Below is a small trained network, with its code and all its weights. Each question gives an input and a class and asks what happens when units are switched off, that is, made to give their printed mean instead of their output.

import numpy as np


def w(rows, s, z=0):
    codes = np.array(rows[::2]) - 128.0
    scale = np.full(codes.shape[1], s)
    scale[-1] = z or s
    return codes * scale


def norm(h):
    return h / np.sqrt((h * h).mean(-1, keepdims=True) + 1e-5)


def f(y):
    return y / 2 * (1 + np.tanh(0.7978845608 * (y + 0.044715 * y**3)))


def log_softmax(a):
    a = a - a.max(-1, keepdims=True)
    return a - np.log(np.exp(a).sum(-1, keepdims=True))


def net(x, mask):
    res = np.array(x, float).reshape(1, 6) / 4 @ E
    u = 0
    for l in range(2):
        y = f(norm(res) @ A[l][:, :-1].T + A[l][:, -1])
        res = res + np.where(mask[u : u + 16], y, B[l][:, -1]) @ B[l][:, :-1]
        u += 16
    return log_softmax(norm(res)[-1] @ U[:, :-1].T + U[:, -1])


A, B = {}, {}
E = w([
[59,147,151,42],'x0',
[180,84,93,28],'x1',
[130,125,131,127],'x2',
[127,129,128,128],'x3',
[127,129,127,128],'x4',
[95,1,105,159],'x5',
],0.0083)
A[0] = w([
[59,134,195,92,63],'0.n1',
[200,166,97,197,92],'0.n2',
[157,97,139,27,57],'0.n3',
[36,158,213,182,11],'0.n4',
[220,105,126,191,108],'0.n5',
[7,125,132,75,41],'0.n6',
[6,146,139,88,43],'0.n7',
[195,152,139,52,128],'0.n8',
[80,160,139,202,35],'0.n9',
[48,148,175,50,46],'0.n10',
[54,165,181,188,3],'0.n11',
[57,64,89,155,127],'0.n12',
[41,141,139,70,30],'0.n13',
[187,191,138,93,103],'0.n14',
[67,136,175,63,68],'0.n15',
[133,230,188,125,91],'0.n16',
],0.011,0.0047)
B[0] = w([
[199,146,90,113,167],'0.n1',
[178,172,158,105,208],'0.n2',
[133,145,38,141,210],'0.n3',
[106,120,18,103,192],'0.n4',
[223,177,96,142,213],'0.n5',
[239,70,176,102,190],'0.n6',
[227,109,122,67,189],'0.n7',
[26,107,126,137,244],'0.n8',
[132,154,40,117,168],'0.n9',
[252,177,132,129,205],'0.n10',
[84,112,9,120,175],'0.n11',
[83,135,254,61,199],'0.n12',
[217,107,138,151,171],'0.n13',
[89,104,168,128,223],'0.n14',
[193,159,137,140,183],'0.n15',
[64,166,194,90,253],'0.n16',
],0.0091,0.0048)
A[1] = w([
[99,193,157,153,121],'1.n1',
[228,143,146,197,45],'1.n2',
[121,199,153,116,159],'1.n3',
[136,129,161,156,2],'1.n4',
[156,117,136,141,79],'1.n5',
[132,173,77,89,105],'1.n6',
[146,83,73,8,169],'1.n7',
[123,65,148,156,92],'1.n8',
[119,46,183,166,59],'1.n9',
[215,138,130,165,24],'1.n10',
[123,127,59,61,133],'1.n11',
[103,124,22,116,116],'1.n12',
[62,116,18,117,122],'1.n13',
[166,177,134,128,147],'1.n14',
[157,58,82,105,123],'1.n15',
[121,48,209,157,60],'1.n16',
],0.011,0.0037)
B[1] = w([
[119,81,145,137,167],'1.n1',
[168,118,96,59,187],'1.n2',
[112,1,137,105,195],'1.n3',
[130,144,128,133,111],'1.n4',
[133,145,135,116,125],'1.n5',
[127,82,132,165,178],'1.n6',
[107,159,115,190,255],'1.n7',
[114,168,136,92,128],'1.n8',
[120,153,167,112,138],'1.n9',
[182,119,140,66,168],'1.n10',
[129,109,106,200,195],'1.n11',
[111,149,111,192,180],'1.n12',
[141,178,84,176,191],'1.n13',
[124,72,126,143,184],'1.n14',
[91,169,175,165,177],'1.n15',
[85,136,156,89,143],'1.n16',
],0.0094,0.0067)
U = w([
[230,115,149,74,96],'0',
[80,147,87,178,255],'1',
[47,118,253,69,10],'2',
],0.017,0.00083)

Each question gives the input, the list of numbers given to net, and the class t.
The units are the neurons (one row each of A and B). Each row of codes is followed by its name. A weight is (code - 128) times the scale printed after its matrix; where a second scale follows, it is the last column's (A, B and U).
mask holds one flag per neuron, layer by layer. A switched-off neuron (its flag False) gives its mean, the last column of its row in B, instead of its output. The means were averaged over made-up inputs and are rounded, as every weight is.
A unit's drop is (log p(t) with every unit on - log p(t) with that unit switched off) / (log p(t) with every unit on - log p(t) with every unit switched off).
The circuit of an input: a set's keep is (log p(t) with only the set's units on - log p(t) with every unit switched off) / (log p(t) with every unit on - log p(t) with every unit switched off). Starting from the 12 units with the biggest drops (on a tie, the unit counted first), units are removed one at a time, each time the one whose removal leaves the highest keep (on an exact tie, the one counted first), for as long as the keep stays at least 0.8.
units of the circuit, in order: the units of the circuit, biggest drop first
top k neurons: the k neurons with the biggest drops, biggest first
k most important neurons of layer l: the k neurons of layer l with the biggest drops, biggest first
drop of u: that unit's drop, to one decimal
input [6,7,6,2,-5,-2], class 1: top 2 neurons -> (0.n3 0.n8)
input [2,-5,-7,-1,1,7], class 2: units of the circuit, in order -> (0.n12)
input [-8,-4,-3,2,-5,8], class 0: top 4 neurons -> (0.n5 0.n8 0.n16 0.n14)
input [-5,7,-6,-4,-1,-6], class 1: top 2 neurons -> (0.n8 0.n12)
input [2,-4,2,6,7,-6], class 2: 2 most important neurons of layer 0 -> (0.n16 0.n3)
input [3,6,-5,7,4,6], class 1: 3 most important neurons of layer 0 -> (0.n3 0.n16 0.n14)
input [-8,-6,-6,-5,2,7], class 0: top 4 neurons -> (0.n5 0.n8 0.n16 1.n2)
input [3,7,5,-4,-3,7], class 1: top 2 neurons -> (0.n3 1.n7)
input [1,-6,8,0,7,-8], class 2: top 2 neurons -> (0.n16 0.n3)
input [-3,8,-7,5,4,-8], class 1: top 2 neurons -> (0.n12 0.n3)
input [-4,-4,-5,-8,-5,-5], class 2: 2 most important neurons of layer 0 -> (0.n16 0.n10)
input [-5,6,4,7,7,-1], class 1: top 2 neurons -> (0.n8 0.n10)
input [2,-4,8,3,2,6], class 2: drop of 0.n12 -> 2.0
input [1,-3,-6,-3,5,6], class 2: drop of 0.n12 -> 0.4
input [-1,7,2,-7,-1,-6], class 1: drop of 0.n3 -> 0.1
input [-5,-4,-1,-7,3,-8], class 2: top neuron -> (0.n16)
input [8,1,2,-7,-5,8], class 0: drop of 0.n6 -> 0.4
